Below is a small trained network, with its code and all its weights. Each question gives an input and a class and asks what happens when units are switched off, that is, made to give their printed mean instead of their output.

import numpy as np


def w(rows, s, z=0):
    codes = np.array(rows[::2]) - 128.0
    scale = np.full(codes.shape[1], s)
    scale[-1] = z or s
    return codes * scale


def f(y):
    return y / 2 * (1 + np.tanh(0.7978845608 * (y + 0.044715 * y**3)))


def log_softmax(a):
    a = a - a.max(-1, keepdims=True)
    return a - np.log(np.exp(a).sum(-1, keepdims=True))


def net(x, mask):
    res = np.array(x, float).reshape(1, 7) / 4 @ E
    y = f(res @ A[0][:, :-1].T + A[0][:, -1])
    res = res + np.where(mask, y, B[0][:, -1]) @ B[0][:, :-1]
    return log_softmax(res[-1] @ U[:, :-1].T + U[:, -1])


A, B = {}, {}
E = w([
[208,135,167,135,65,55,85,97],'x0',
[127,135,189,54,86,178,110,46],'x1',
[90,49,102,34,158,144,163,85],'x2',
[119,134,71,141,193,225,170,57],'x3',
[149,108,254,66,88,111,52,234],'x4',
[226,25,161,124,250,126,108,156],'x5',
[109,150,193,219,157,203,64,101],'x6',
],0.0048)
A[0] = w([
[153,154,132,185,186,151,106,132,182],'neuron 0',
[84,125,95,119,91,133,139,105,97],'neuron 1',
[112,152,139,9,79,158,149,180,51],'neuron 2',
[182,109,35,129,120,41,156,200,156],'neuron 3',
[152,150,182,146,58,78,93,197,134],'neuron 4',
[161,181,129,140,70,124,127,69,132],'neuron 5',
[131,147,124,106,83,124,130,122,181],'neuron 6',
[148,22,224,75,114,135,59,127,246],'neuron 7',
[96,158,142,116,50,123,112,224,140],'neuron 8',
[167,150,151,176,201,211,108,178,77],'neuron 9',
[155,103,121,105,129,118,136,145,254],'neuron 10',
[192,169,131,164,60,125,105,64,153],'neuron 11',
[44,148,58,113,141,195,153,114,20],'neuron 12',
[98,142,122,146,158,108,127,111,88],'neuron 13',
],0.015,0.0015)
B[0] = w([
[182,115,172,116,158,180,175,118,187],'neuron 0',
[115,134,107,110,133,91,127,69,165],'neuron 1',
[190,159,205,88,110,108,149,74,207],'neuron 2',
[232,124,69,121,141,82,153,124,228],'neuron 3',
[86,110,117,176,148,113,70,249,245],'neuron 4',
[78,125,156,88,100,109,115,79,180],'neuron 5',
[124,113,155,84,132,115,103,139,155],'neuron 6',
[221,148,108,87,127,74,175,86,254],'neuron 7',
[58,112,201,112,118,138,71,176,222],'neuron 8',
[197,153,214,125,128,179,136,165,201],'neuron 9',
[163,163,138,137,117,122,121,153,161],'neuron 10',
[79,144,175,66,98,138,131,81,189],'neuron 11',
[47,113,73,170,126,206,140,83,221],'neuron 12',
[134,123,96,132,140,154,135,130,141],'neuron 13',
],0.02,0.0094)
U = w([
[102,116,135,206,165,211,132,159,74],'0',
[254,151,124,113,155,96,166,143,212],'1',
[68,92,16,185,137,141,137,96,13],'2',
[107,162,157,78,86,153,152,50,249],'3',
[70,114,164,125,101,112,38,192,26],'4',
],0.0061,0.0016)

Each question gives the input, the list of numbers given to net, and the class t.
The units are the neurons (one row each of A and B). Each row of codes is followed by its name. A weight is (code - 128) times the scale printed after its matrix; where a second scale follows, it is the last column's (A, B and U).
mask holds one flag per neuron, in row order. A switched-off neuron (its flag False) gives its mean, the last column of its row in B, instead of its output. The means were averaged over made-up inputs and are rounded, as every weight is.
A unit's drop is (log p(t) with every unit on - log p(t) with that unit switched off) / (log p(t) with every unit on - log p(t) with every unit switched off).
The circuit of an input: a set's keep is (log p(t) with only the set's units on - log p(t) with every unit switched off) / (log p(t) with every unit on - log p(t) with every unit switched off). Starting from the 12 units with the biggest drops (on a tie, the unit counted first), units are removed one at a time, each time the one whose removal leaves the highest keep (on an exact tie, the one counted first), for as long as the keep stays at least 0.8.
units of the circuit, in order: the units of the circuit, biggest drop first
top k neurons: the k neurons with the biggest drops, biggest first
drop of u: that unit's drop, to one decimal
input [1,-4,-1,2,-5,-7,3], class 2: units of the circuit, in order	neuron 12
input [-1,3,1,-2,-7,-3,1], class 2: units of the circuit, in order	neuron 2; neuron 12
input [2,2,-7,3,-2,-2,-1], class 3: top 2 neurons	neuron 4; neuron 11
input [5,-6,7,3,7,-5,4], class 4: top 2 neurons	neuron 3; neuron 8
input [2,-3,-3,1,-2,-1,2], class 3: units of the circuit, in order	neuron 4; neuron 3
input [1,7,-5,-4,7,0,5], class 4: top 2 neurons	neuron 4; neuron 8
input [1,-5,5,6,-8,7,5], class 0: top 2 neurons	neuron 12; neuron 7
input [-3,7,0,7,-6,-6,8], class 2: top 3 neurons	neuron 12; neuron 2; neuron 7
input [-7,-5,6,5,-6,1,5], class 0: top 2 neurons	neuron 9; neuron 0
input [4,2,6,-1,7,-7,4], class 4: top 3 neurons	neuron 4; neuron 8; neuron 3
input [-4,-8,6,-8,-5,-5,-4], class 2: top 4 neurons	neuron 12; neuron 7; neuron 9; neuron 0
input [-5,-3,1,-4,-8,3,4], class 0: drop of neuron 7	0.3
input [4,4,-4,-1,0,3,0], class 4: drop of neuron 0	0.2
input [-5,1,-8,6,6,-1,8], class 0: drop of neuron 3	0.7
input [7,5,-7,2,3,-2,1], class 4: units of the circuit, in order	neuron 4
